[[ 18  58 -33 -33 -10 -35 -32 -41]
 [-40  56  25 -31   5 -35   7 -85]]
->
[[-40  56  25 -31   5 -35   7 -85]
 [ 18  58 -33 -33 -10 -35 -32 -41]]

[[ -6   1 -30]
 [ -3 -55  -3]
 [ 70 -90  37]
 [ 53 -59  37]
 [  0  -1  45]
 [ 65  31  19]
 [ 31 -68  19]]
->
[[ -6   1 -30]
 [ -3 -55  -3]
 [  0  -1  45]
 [ 31 -68  19]
 [ 53 -59  37]
 [ 65  31  19]
 [ 70 -90  37]]

[[ 10 -72   6 -69]
 [-12 -38  19 -86]]
->
[[-12 -38  19 -86]
 [ 10 -72   6 -69]]

[[-55  -9  46  54]
 [ 42  -8  33  82]
 [ 17 -24  32  33]]
->
[[-55  -9  46  54]
 [ 17 -24  32  33]
 [ 42  -8  33  82]]

[[ 28  16   2  58 -18  63  49]
 [  3 -36   0  44  73 -32 -17]
 [ 36  32  -3  44 -28  56  54]
 [ 24 -45  62  52  10  34   0]
 [ 27  31  -6  36 -28  55  54]
 [-23  42 -68 -46 -12 -33  -5]
 [ -1 -38  54 -41 -41   1 -28]
 [ 20 -47  70  44   7  34   1]
 [-22  44 -61 -53 -20 -30  -2]
 [ -6 -34   3  33  69 -30 -11]
 [  6 -24   8  40  85 -20 -18]
 [ -2 -45  65 -38 -48   6 -27]]
->
[[-23  42 -68 -46 -12 -33  -5]
 [-22  44 -61 -53 -20 -30  -2]
 [ -6 -34   3  33  69 -30 -11]
 [ -2 -45  65 -38 -48   6 -27]
 [ -1 -38  54 -41 -41   1 -28]
 [  3 -36   0  44  73 -32 -17]
 [  6 -24   8  40  85 -20 -18]
 [ 20 -47  70  44   7  34   1]
 [ 24 -45  62  52  10  34   0]
 [ 27  31  -6  36 -28  55  54]
 [ 28  16   2  58 -18  63  49]
 [ 36  32  -3  44 -28  56  54]]

[[-45  22 -71 -17 -71]
 [ 64 -72 -51  48 -51]
 [-51  32 -79 -21 -79]
 [ 75  39 -46  28 -46]
 [ 78 -54 -29  48 -29]
 [ 63  77  47   5  47]]
->
[[-51  32 -79 -21 -79]
 [-45  22 -71 -17 -71]
 [ 63  77  47   5  47]
 [ 64 -72 -51  48 -51]
 [ 75  39 -46  28 -46]
 [ 78 -54 -29  48 -29]]
---
[[-71 -81  88 -50  51]
 [-55 -43   6 -65 -28]
 [-69   5  -5 -50 -77]]
->
[[-71 -81]
 [-55 -43]
 [-69   5]]

[[  84   81   12]
 [-100  -53   -6]
 [ -48  -72  -83]]
->
[[  84   81]
 [-100  -53]
 [ -48  -72]]

[[ -6 -52  15 -15]
 [ 77  -2  15   2]
 [-30 -10   6  17]
 [-64 -42  13  31]
 [  1  50  53 -31]]
->
[[ -6 -52]
 [ 77  -2]
 [-30 -10]]

[[  1  24 -25]
 [ -2 -22  28]
 [ 13  24 -14]
 [ 17  93  -4]
 [ 10   1 -25]]
->
[[  1  24]
 [ -2 -22]
 [ 13  24]]

[[-61  31]
 [-57  98]
 [-73  54]
 [-88  60]
 [-59 100]]
->
[[-61  31]
 [-57  98]
 [-73  54]]

[[-77  11  74 -56 -39]
 [-77 -47   0  22  -5]
 [-78  71 -34 -41  39]
 [-78 -69 -64   1  78]
 [-78 -46   1  22  -5]]
->
[[-77  11]
 [-77 -47]
 [-78  71]]
---
[[ 24  51  66  93   6  52   2  -4  11   7  40   9  49  59  65]
 [ -2  -7   0   3  16  24   2  12  11   5 -19   2  19  13   8]
 [ 26  50  52  85  11  40   7  -3  12  10  42  11  36  46  45]]
->
[[ 65   8  45]
 [ 59  13  46]
 [ 49  19  36]
 [  9   2  11]
 [ 40 -19  42]
 [  7   5  10]
 [ 11  11  12]
 [ -4  12  -3]
 [  2   2   7]
 [ 52  24  40]
 [  6  16  11]
 [ 93   3  85]
 [ 66   0  52]
 [ 51  -7  50]
 [ 24  -2  26]]

[[-10  12  19 -45   2   1  -3 -13   0  -3   1  -1]
 [ -1  25  34 -69 -16 -16  -1  -4 -11  -6 -13 -14]
 [ 23  -3  14 -27 -15 -21  10  21 -11  -2 -21 -13]
 [ 14   3 -29  21 -11 -12   9  15  -6   1 -10  -8]
 [ 13   1  -7 -10 -15 -18  -1  16 -12  -5 -18 -14]
 [ 20  -7  16  -7  -9 -10  18  20 -10   1 -11  -4]
 [  7  21  77 -98 -10 -11   3   4  -5   0  -8  -8]
 [-20   0  -5   9  14  20  -6 -24  14   4  19  11]]
->
[[ -1 -14 -13  -8 -14  -4  -8  11]
 [  1 -13 -21 -10 -18 -11  -8  19]
 [ -3  -6  -2   1  -5   1   0   4]
 [  0 -11 -11  -6 -12 -10  -5  14]
 [-13  -4  21  15  16  20   4 -24]
 [ -3  -1  10   9  -1  18   3  -6]
 [  1 -16 -21 -12 -18 -10 -11  20]
 [  2 -16 -15 -11 -15  -9 -10  14]
 [-45 -69 -27  21 -10  -7 -98   9]
 [ 19  34  14 -29  -7  16  77  -5]
 [ 12  25  -3   3   1  -7  21   0]
 [-10  -1  23  14  13  20   7 -20]]

[[-52 -10   6 -37 -13  53  36   1   7  30]
 [ 12  -7  10  20  42 -11  11 -16 -28  -4]
 [-26   8 -14 -18   2  41  38 -26  19  29]
 [-11   3  -1  -2  47  26  12  35 -51  25]
 [-20  16 -22 -27 -31  -4  -4 -35  -3 -17]
 [-82   4  32 -18 -18  10  39 -42  -7  20]
 [-25   0 -51  24  48  48   3  48 -58  41]
 [-46 -46 -28  13  27 -21  12 -70  20  54]]
->
[[ 30  -4  29  25 -17  20  41  54]
 [  7 -28  19 -51  -3  -7 -58  20]
 [  1 -16 -26  35 -35 -42  48 -70]
 [ 36  11  38  12  -4  39   3  12]
 [ 53 -11  41  26  -4  10  48 -21]
 [-13  42   2  47 -31 -18  48  27]
 [-37  20 -18  -2 -27 -18  24  13]
 [  6  10 -14  -1 -22  32 -51 -28]
 [-10  -7   8   3  16   4   0 -46]
 [-52  12 -26 -11 -20 -82 -25 -46]]

[[-17  -4 -29 -20]
 [ 59  61  93  59]]
->
[[-20  59]
 [-29  93]
 [ -4  61]
 [-17  59]]

[[  1  -1  -4   2   0]
 [ 37  23 -68 -12   2]
 [-51 -27  68  -1 -25]
 [-32 -26  35   3  -4]
 [-26 -26  25   5   0]
 [-30 -27  30   5  -1]
 [ 32  18 -62 -11   6]
 [-45 -38  50   7  -3]
 [-54 -26  76  -3 -31]
 [-44 -33  52   4  -8]
 [ 34  22 -64 -13  -3]]
->
[[  0   2 -25  -4   0  -1   6  -3 -31  -8  -3]
 [  2 -12  -1   3   5   5 -11   7  -3   4 -13]
 [ -4 -68  68  35  25  30 -62  50  76  52 -64]
 [ -1  23 -27 -26 -26 -27  18 -38 -26 -33  22]
 [  1  37 -51 -32 -26 -30  32 -45 -54 -44  34]]

[[  9   8   1 -14   2  47  -6  12 -41]
 [ -9  10 -10  -2  -1  26   8   1 -11]
 [  4   0  -2  -2 -23  -3  -1   1  -3]
 [  7  -7  10   3   3  -3 -12   6   9]
 [ -1   1   3 -16   0  38   2   1   3]
 [ 40 -39 -15 -63 -20  25  -3  46 -83]
 [ 16 -12   7 -27   6  36  -8  19   4]
 [ -9  -8 -42   6 -19  19  12   4   0]]
->
[[-41 -11  -3   9   3 -83   4   0]
 [ 12   1   1   6   1  46  19   4]
 [ -6   8  -1 -12   2  -3  -8  12]
 [ 47  26  -3  -3  38  25  36  19]
 [  2  -1 -23   3   0 -20   6 -19]
 [-14  -2  -2   3 -16 -63 -27   6]
 [  1 -10  -2  10   3 -15   7 -42]
 [  8  10   0  -7   1 -39 -12  -8]
 [  9  -9   4   7  -1  40  16  -9]]

[[ 76 -14  34   2  -4 -16  -6]
 [-34  43   0  10  15 -19   7]
 [ 77  -5  25   3  -2 -13  -6]
 [ 71   3  19   8   1 -17  -1]
 [  8 -23 -13  -8 -10  29  -3]
 [-77  12 -29   2   4  13   9]
 [ 31 -33  -7  -3 -10   9  -2]
 [ -8 -20 -17 -14 -10  40  -5]
 [ 28  -8 -16 -14  -5  24 -11]]
->
[[ -6   7  -6  -1  -3   9  -2  -5 -11]
 [-16 -19 -13 -17  29  13   9  40  24]
 [ -4  15  -2   1 -10   4 -10 -10  -5]
 [  2  10   3   8  -8   2  -3 -14 -14]
 [ 34   0  25  19 -13 -29  -7 -17 -16]
 [-14  43  -5   3 -23  12 -33 -20  -8]
 [ 76 -34  77  71   8 -77  31  -8  28]]

[[ 12  -2   5 -11   6 -15   6  29]
 [ 12  -2   5 -11   4   1   6 -15]
 [-77 -29   5 -11  22   1   6 -73]]
->
[[ 29 -15 -73]
 [  6   6   6]
 [-15   1   1]
 [  6   4  22]
 [-11 -11 -11]
 [  5   5   5]
 [ -2  -2 -29]
 [ 12  12 -77]]
---
[[ 60  -7  79  41]
 [ 40 -10  51  27]
 [ 55 -18  43  13]
 [ 53  -7  80  47]]
->
[[ -7  79]
 [-10  51]]

[[ -4 -69  52]
 [ 56  -2 -37]
 [-52 -35  97]
 [ 14 -88  39]
 [ -4 -65  46]]
->
[[-69  52]
 [ -2 -37]]

[[-29 -14   8   9]
 [ 87  48 -22 -26]]
->
[[-14   8]
 [ 48 -22]]

[[-23 -17  34  15 -38]
 [ 18  72 -10 -26 -32]
 [-23   7  34   1 -38]
 [ 12  80  -6 -26 -38]]
->
[[-17  34]
 [ 72 -10]]

[[ 15  17  -6   5  51]
 [ 15 -10 -26  11  16]
 [ 15  33  -6   5  92]
 [  1  17  22   5  16]]
->
[[ 17  -6]
 [-10 -26]]

[[ 80  96  28  75  88]
 [ 84 100  46  75  91]
 [ 34  57 -88  74  73]
 [ 69  81 -10  65  71]
 [  1 -14   9 -27 -31]]
->
[[ 96  28]
 [100  46]]

[[-45 -11   1  85 -60]
 [ 30  31 -57  -5 -55]]
->
[[-11   1]
 [ 31 -57]]

[[ 62  81 -13  38]
 [ 18  19   1  12]
 [ 25  25   3  16]
 [-22 -20  -8 -17]
 [-35 -30 -14 -25]]
->
[[ 81 -13]
 [ 19   1]]

[[ -7 -22  13]
 [-24 -57  33]
 [  6 -87  40]]
->
[[-22  13]
 [-57  33]]
